Below is a small trained network, with its code and all its weights. Each question gives an input and a target symbol and asks what happens when units are switched off, that is, made to give their printed mean instead of their output.

import numpy as np


def w(rows, s, z=0):
    codes = np.array(rows[::2]) - 128.0
    scale = np.full(codes.shape[1], s)
    scale[-1] = z or s
    return codes * scale


def norm(h):
    return h / np.sqrt((h * h).mean(-1, keepdims=True) + 1e-5)


def f(y):
    return y / 2 * (1 + np.tanh(0.7978845608 * (y + 0.044715 * y**3)))


def softmax(a):
    e = np.exp(a - a.max(-1, keepdims=True))
    return e / e.sum(-1, keepdims=True)


def log_softmax(a):
    a = a - a.max(-1, keepdims=True)
    return a - np.log(np.exp(a).sum(-1, keepdims=True))


def net(x, mask):
    ids = ['ΔΣαζητ'.index(c) for c in x.split()]
    T = len(ids)
    res = E[ids] + P[:T]
    r = norm(res)
    for j in range(2):
        rows = slice(3 * j, 3 * j + 3)
        q, k, v = (r @ M[0][rows].T for M in (Q, K, V))
        z = softmax(np.where(np.tri(T) > 0, q @ k.T / 3**0.5, -1e9)) @ v
        o = O[0][rows]
        res = res + np.where(mask[j], z, o[:, -1]) @ o[:, :-1]
    y = f(norm(res) @ A[0][:, :-1].T + A[0][:, -1])
    res = res + np.where(mask[2:14], y, B[0][:, -1]) @ B[0][:, :-1]
    return log_softmax(norm(res)[-1] @ U[:, :-1].T + U[:, -1])


Q, K, V, O, A, B = {}, {}, {}, {}, {}, {}
E = w([
[55,201,133,97,169],'Δ',
[98,215,129,120,183],'Σ',
[74,171,130,75,172],'α',
[179,195,127,115,168],'ζ',
[64,94,136,2,78],'η',
[29,169,80,83,50],'τ',
],0.0036)
P = w([
[121,189,144,96,114],'0',
[128,209,189,84,83],'1',
[140,150,101,115,123],'2',
[107,187,253,88,110],'3',
[125,135,62,110,141],'4',
[83,158,204,176,142],'5',
[117,97,142,141,155],'6',
[151,192,174,31,169],'7',
[118,91,62,140,147],'8',
[98,121,212,214,158],'9',
[120,52,105,171,186],'10',
[145,133,192,59,216],'11',
[160,136,47,31,120],'12',
],0.0056)
Q[0] = w([
[101,177,110,116,200],'h1',
[121,78,157,184,153],'h1',
[140,144,3,151,68],'h1',
[115,107,107,138,207],'h2',
[43,174,97,106,214],'h2',
[101,115,148,120,142],'h2',
],0.022)
K[0] = w([
[170,34,100,79,196],'h1',
[158,129,48,149,42],'h1',
[167,231,241,2,105],'h1',
[142,101,156,181,57],'h2',
[154,3,103,213,124],'h2',
[117,128,116,187,138],'h2',
],0.015)
V[0] = w([
[254,107,146,113,176],'h1',
[134,20,165,20,111],'h1',
[150,111,87,70,36],'h1',
[130,50,181,80,94],'h2',
[205,133,144,164,56],'h2',
[195,161,176,46,186],'h2',
],0.009)
O[0] = w([
[133,103,81,253,154,83],'h1',
[225,99,215,177,166,126],'h1',
[254,116,135,96,153,96],'h1',
[99,54,127,87,63,81],'h2',
[71,126,83,84,192,2],'h2',
[113,44,150,224,154,186],'h2',
],0.0068,0.0074)
A[0] = w([
[119,151,125,78,178,146],'n1',
[106,129,164,121,142,118],'n2',
[87,87,115,183,172,83],'n3',
[134,122,79,116,166,150],'n4',
[177,101,134,123,98,150],'n5',
[93,136,112,142,93,153],'n6',
[133,12,101,108,114,203],'n7',
[164,98,127,187,118,162],'n8',
[75,106,55,114,110,117],'n9',
[213,150,1,38,126,176],'n10',
[108,88,110,198,178,88],'n11',
[127,135,178,192,88,3],'n12',
],0.013,0.0039)
B[0] = w([
[133,96,105,118,67,144],'n1',
[146,93,107,151,142,196],'n2',
[87,93,95,147,83,202],'n3',
[173,165,165,132,107,111],'n4',
[128,72,85,123,174,182],'n5',
[148,85,113,98,172,194],'n6',
[210,66,220,83,210,165],'n7',
[87,77,109,67,132,216],'n8',
[205,164,124,170,156,154],'n9',
[213,178,4,45,53,159],'n10',
[125,53,111,155,87,220],'n11',
[177,214,171,194,87,253],'n12',
],0.016,0.0039)
U = w([
[13,156,197,33,106,3],'Δ',
[66,198,85,139,254,96],'Σ',
[182,227,235,210,74,188],'α',
[87,29,97,223,63,158],'ζ',
[216,41,211,102,215,130],'η',
[211,170,54,42,52,125],'τ',
],0.0064,0.0005)

Each question gives the input, a string of symbols that net reads in full, and the target symbol t.
The units are the heads (3 rows each of Q, K, V and O) and the neurons (one row each of A and B). Each row of codes is followed by its name. A weight is (code - 128) times the scale printed after its matrix; where a second scale follows, it is the last column's (O, A, B and U).
mask holds one flag per unit, heads first, then neurons. A switched-off unit (its flag False) gives its mean, the last column of its rows in O or B, instead of its output. The means were averaged over made-up inputs and are rounded, as every weight is.
A unit's drop is (log p(t) with every unit on - log p(t) with that unit switched off) / (log p(t) with every unit on - log p(t) with every unit switched off).
The circuit of an input: a set's keep is (log p(t) with only the set's units on - log p(t) with every unit switched off) / (log p(t) with every unit on - log p(t) with every unit switched off). Starting from the 12 units with the biggest drops (on a tie, the unit counted first), units are removed one at a time, each time the one whose removal leaves the highest keep (on an exact tie, the one counted first), for as long as the keep stays at least 0.8.
circuit, biggest first: the units of the circuit, biggest drop first
most important unit: the unit with the biggest drop
top k neurons: the k neurons with the biggest drops, biggest first
drop of u: that unit's drop, to one decimal
input ζ η α τ Δ α η, target η: circuit, biggest first : (n7)
input α η ζ τ, target ζ: circuit, biggest first : (h2, h1)
input ζ η Δ α η α α α Δ α α, target α: circuit, biggest first : (h2, n12)
input α α η α, target η: circuit, biggest first : (h1, n5)
input τ Σ τ Σ ζ, target τ: circuit, biggest first : (h2, n10)
input ζ α Σ α Σ Δ Σ ζ α τ α Σ, target α: circuit, biggest first : (h2, h1)
input α ζ α Σ Δ η, target Δ: circuit, biggest first : (h1, n11)
input ζ η η ζ α α Σ α, target Σ: circuit, biggest first : (h1, n9, n11)
input Σ η α η τ Σ α α ζ ζ α α ζ, target ζ: circuit, biggest first : (h1, n8, n7, n12)
input η ζ ζ η ζ α η α η ζ, target η: circuit, biggest first : (h1, n8)
input η ζ α ζ ζ η Δ Δ τ η, target τ: circuit, biggest first : (h1, h2, n10)
input Δ α ζ ζ η ζ, target η: circuit, biggest first : (h1, n5)
input η α α τ α α α τ α Δ Σ η, target Σ: top 3 neurons : (n12, n6, n9)
input ζ ζ Δ η τ, target τ: most important unit : h2
input α ζ Σ α α α α ζ Σ ζ Σ ζ Σ, target ζ: top 2 neurons : (n8, n11)
input ζ α Σ α α ζ α ζ Σ Σ, target Σ: top 2 neurons : (n12, n6)
input η α ζ α Σ η, target Σ: top 2 neurons : (n12, n6)
input Δ α η Σ ζ α τ α Δ, target τ: drop of n9 : 0.0
input Δ α α α η, target η: drop of n7 : 0.1
input ζ α Σ ζ α α Σ α ζ ζ α Δ, target α: drop of h2 : 0.5
input α α ζ Σ, target ζ: most important unit : h2
